Below is a small trained network, with its code and all its weights. Each question gives an input and a target symbol and asks what happens when units are switched off, that is, made to give their printed mean instead of their output.

import numpy as np


def w(rows, s, z=0):
    codes = np.array(rows[::2]) - 128.0
    scale = np.full(codes.shape[1], s)
    scale[-1] = z or s
    return codes * scale


def norm(h):
    return h / np.sqrt((h * h).mean(-1, keepdims=True) + 1e-5)


def softmax(a):
    e = np.exp(a - a.max(-1, keepdims=True))
    return e / e.sum(-1, keepdims=True)


def log_softmax(a):
    a = a - a.max(-1, keepdims=True)
    return a - np.log(np.exp(a).sum(-1, keepdims=True))


def net(x, mask):
    ids = ['ΔΛΞημστ'.index(c) for c in x.split()]
    T = len(ids)
    res = E[ids] + P[:T]
    u = 0
    for l in range(3):
        r = norm(res)
        for j in range(2):
            rows = slice(2 * j, 2 * j + 2)
            q, k, v = (r @ M[l][rows].T for M in (Q, K, V))
            z = softmax(np.where(np.tri(T) > 0, q @ k.T / 2**0.5, -1e9)) @ v
            o = O[l][rows]
            res = res + np.where(mask[u + j], z, o[:, -1]) @ o[:, :-1]
        u += 2
    return log_softmax(norm(res)[-1] @ U[:, :-1].T + U[:, -1])


Q, K, V, O = {}, {}, {}, {}
E = w([
[144,61,81,139,117,81,195,78,31],'Δ',
[192,140,230,80,128,33,103,135,132],'Λ',
[145,118,130,96,163,196,26,92,55],'Ξ',
[105,83,168,237,114,65,44,121,134],'η',
[250,194,106,162,110,151,140,217,103],'μ',
[116,125,23,96,135,62,65,225,198],'σ',
[127,18,140,103,62,226,114,203,130],'τ',
],0.025)
P = w([
[232,5,132,109,173,23,101,240,88],'0',
[139,101,138,154,166,100,117,153,105],'1',
[131,109,150,143,123,97,115,132,113],'2',
[118,116,144,129,99,101,98,111,119],'3',
[103,125,133,124,83,106,89,97,108],'4',
[72,136,114,109,70,104,83,112,83],'5',
],0.017)
Q[0] = w([
[122,123,152,139,122,176,113,132,144],'0.h0',
[116,169,125,165,236,144,174,104,171],'0.h0',
[123,97,128,169,65,83,166,165,127],'0.h1',
[188,86,98,157,83,94,9,139,53],'0.h1',
],0.011)
K[0] = w([
[137,123,117,125,159,92,143,117,134],'0.h0',
[170,54,144,140,247,134,144,172,136],'0.h0',
[122,130,130,187,111,110,178,129,211],'0.h1',
[206,133,166,89,127,58,110,79,182],'0.h1',
],0.012)
V[0] = w([
[69,147,1,142,112,158,135,184,117],'0.h0',
[37,52,118,158,70,89,38,105,118],'0.h0',
[121,198,137,109,33,122,122,75,130],'0.h1',
[118,211,121,106,171,90,125,139,157],'0.h1',
],0.0088)
O[0] = w([
[159,151,216,116,104,106,105,1,211,2],'0.h0',
[212,97,138,144,246,179,195,169,177,201],'0.h0',
[40,181,135,175,179,162,149,177,73,55],'0.h1',
[109,136,143,145,133,191,145,90,166,156],'0.h1',
],0.0085,0.0061)
Q[1] = w([
[174,197,104,65,74,154,162,146,99],'1.h0',
[125,104,249,79,159,51,102,189,77],'1.h0',
[105,137,239,148,150,112,128,102,107],'1.h1',
[216,221,125,92,74,146,179,140,105],'1.h1',
],0.014)
K[1] = w([
[25,100,117,119,47,84,60,117,96],'1.h0',
[1,190,83,160,174,161,175,195,89],'1.h0',
[108,108,28,132,160,145,151,235,80],'1.h1',
[25,107,117,137,24,85,29,107,86],'1.h1',
],0.012)
V[1] = w([
[120,103,115,247,97,94,139,114,137],'1.h0',
[132,148,153,88,117,75,220,150,141],'1.h0',
[150,64,193,139,83,169,201,100,66],'1.h1',
[161,162,88,148,112,189,158,152,154],'1.h1',
],0.015)
O[1] = w([
[135,48,143,175,90,52,105,122,149,103],'1.h0',
[150,171,121,147,128,81,208,192,107,173],'1.h0',
[61,119,160,126,39,149,119,79,8,124],'1.h1',
[214,114,113,78,51,115,124,124,170,2],'1.h1',
],0.017,0.0051)
Q[2] = w([
[102,33,180,77,43,231,183,188,139],'2.h0',
[120,106,202,28,196,52,191,130,58],'2.h0',
[190,72,103,246,123,224,102,75,101],'2.h1',
[214,131,154,33,141,142,103,214,65],'2.h1',
],0.011)
K[2] = w([
[96,38,161,7,47,175,147,194,76],'2.h0',
[36,168,76,95,175,138,231,134,55],'2.h0',
[192,91,166,180,130,144,23,125,64],'2.h1',
[145,201,122,71,95,205,97,174,84],'2.h1',
],0.012)
V[2] = w([
[123,85,1,142,159,111,145,99,93],'2.h0',
[87,112,94,156,110,177,131,157,179],'2.h0',
[74,105,122,110,83,106,110,121,93],'2.h1',
[121,168,98,182,104,167,122,145,108],'2.h1',
],0.019)
O[2] = w([
[157,157,128,99,107,144,194,2,195,192],'2.h0',
[126,65,216,19,111,79,136,195,110,3],'2.h0',
[126,136,117,70,203,109,164,166,214,116],'2.h1',
[237,62,70,159,72,92,53,159,179,138],'2.h1',
],0.013,0.0056)
U = w([
[87,137,159,150,70,139,212,59,114,202],'Δ',
[65,206,165,169,167,153,171,176,90,157],'Λ',
[123,156,136,113,175,190,67,78,122,69],'Ξ',
[76,63,176,211,166,102,95,110,148,4],'η',
[176,128,84,154,38,121,111,111,146,128],'μ',
[117,161,115,96,160,132,151,154,248,164],'σ',
[109,92,195,69,81,138,170,153,84,160],'τ',
],0.011,0.0044)

Each question gives the input, a string of symbols that net reads in full, and the target symbol t.
The units are the heads (2 rows each of Q, K, V and O). Each row of codes is followed by its name. A weight is (code - 128) times the scale printed after its matrix; where a second scale follows, it is the last column's (O and U).
mask holds one flag per head, layer by layer. A switched-off head (its flag False) gives its mean, the last column of its rows in O, instead of its output. The means were averaged over made-up inputs and are rounded, as every weight is.
A unit's drop is (log p(t) with every unit on - log p(t) with that unit switched off) / (log p(t) with every unit on - log p(t) with every unit switched off).
The circuit of an input: a set's keep is (log p(t) with only the set's units on - log p(t) with every unit switched off) / (log p(t) with every unit on - log p(t) with every unit switched off). Starting from all 6 units, units are removed one at a time, each time the one whose removal leaves the highest keep (on an exact tie, the one counted first), for as long as the keep stays at least 0.8.
units of the circuit, in order: the units of the circuit, biggest drop first
unit that matters most: the unit with the biggest drop
heads that matter: for each layer, one digit per head in row order, 1 if its drop is at least 0.15 and else 0, layers parted by /
drop when u is switched off: that unit's drop, to one decimal
input σ Λ Λ μ σ, target Λ: units of the circuit, in order	(1.h1)
input Λ Λ σ Δ σ, target Δ: units of the circuit, in order	(0.h0; 2.h0; 1.h1)
input Ξ Λ η μ σ Λ, target η: units of the circuit, in order	(0.h0; 1.h0)
input τ Λ Λ Ξ Δ Λ, target Ξ: units of the circuit, in order	(0.h0; 1.h0)
input σ μ σ, target μ: heads that matter	00 / 01 / 01
input Ξ μ Ξ, target μ: heads that matter	00 / 10 / 01
input Ξ τ η Λ σ η, target Λ: heads that matter	01 / 10 / 00
input Ξ Λ Δ Λ, target Δ: heads that matter	00 / 00 / 10
input Λ τ η σ μ Λ, target τ: heads that matter	10 / 01 / 10
input μ Ξ μ, target Ξ: heads that matter	00 / 10 / 00
input σ μ τ σ τ μ, target τ: heads that matter	00 / 01 / 10
input Λ τ μ Λ, target τ: units of the circuit, in order	(1.h1; 2.h0)
input Δ τ σ Ξ η τ, target σ: heads that matter	11 / 01 / 01
input σ Δ μ Λ τ, target τ: heads that matter	00 / 00 / 10
input η Ξ Λ η, target Ξ: unit that matters most	1.h0
input μ σ Λ η Λ, target η: units of the circuit, in order	(1.h0; 0.h0)
input Λ Δ Δ σ τ σ, target τ: units of the circuit, in order	(0.h0; 1.h1; 2.h0)
input Λ μ η Λ Ξ Λ, target Ξ: heads that matter	01 / 10 / 00
input σ η μ σ μ, target σ: heads that matter	10 / 01 / 00
input τ Ξ Ξ η σ τ, target Ξ: unit that matters most	1.h0
input μ σ Λ σ σ μ, target σ: heads that matter	00 / 01 / 00
input η μ η, target μ: heads that matter	00 / 01 / 00
input Ξ σ Δ σ, target Δ: units of the circuit, in order	(2.h1; 1.h1; 0.h0)
input μ τ Λ Λ τ, target Λ: drop when 2.h1 is switched off	0.0
input Ξ μ Δ μ, target Δ: drop when 0.h0 is switched off	0.2
input η μ Λ μ Λ, target μ: drop when 0.h0 is switched off	1.4
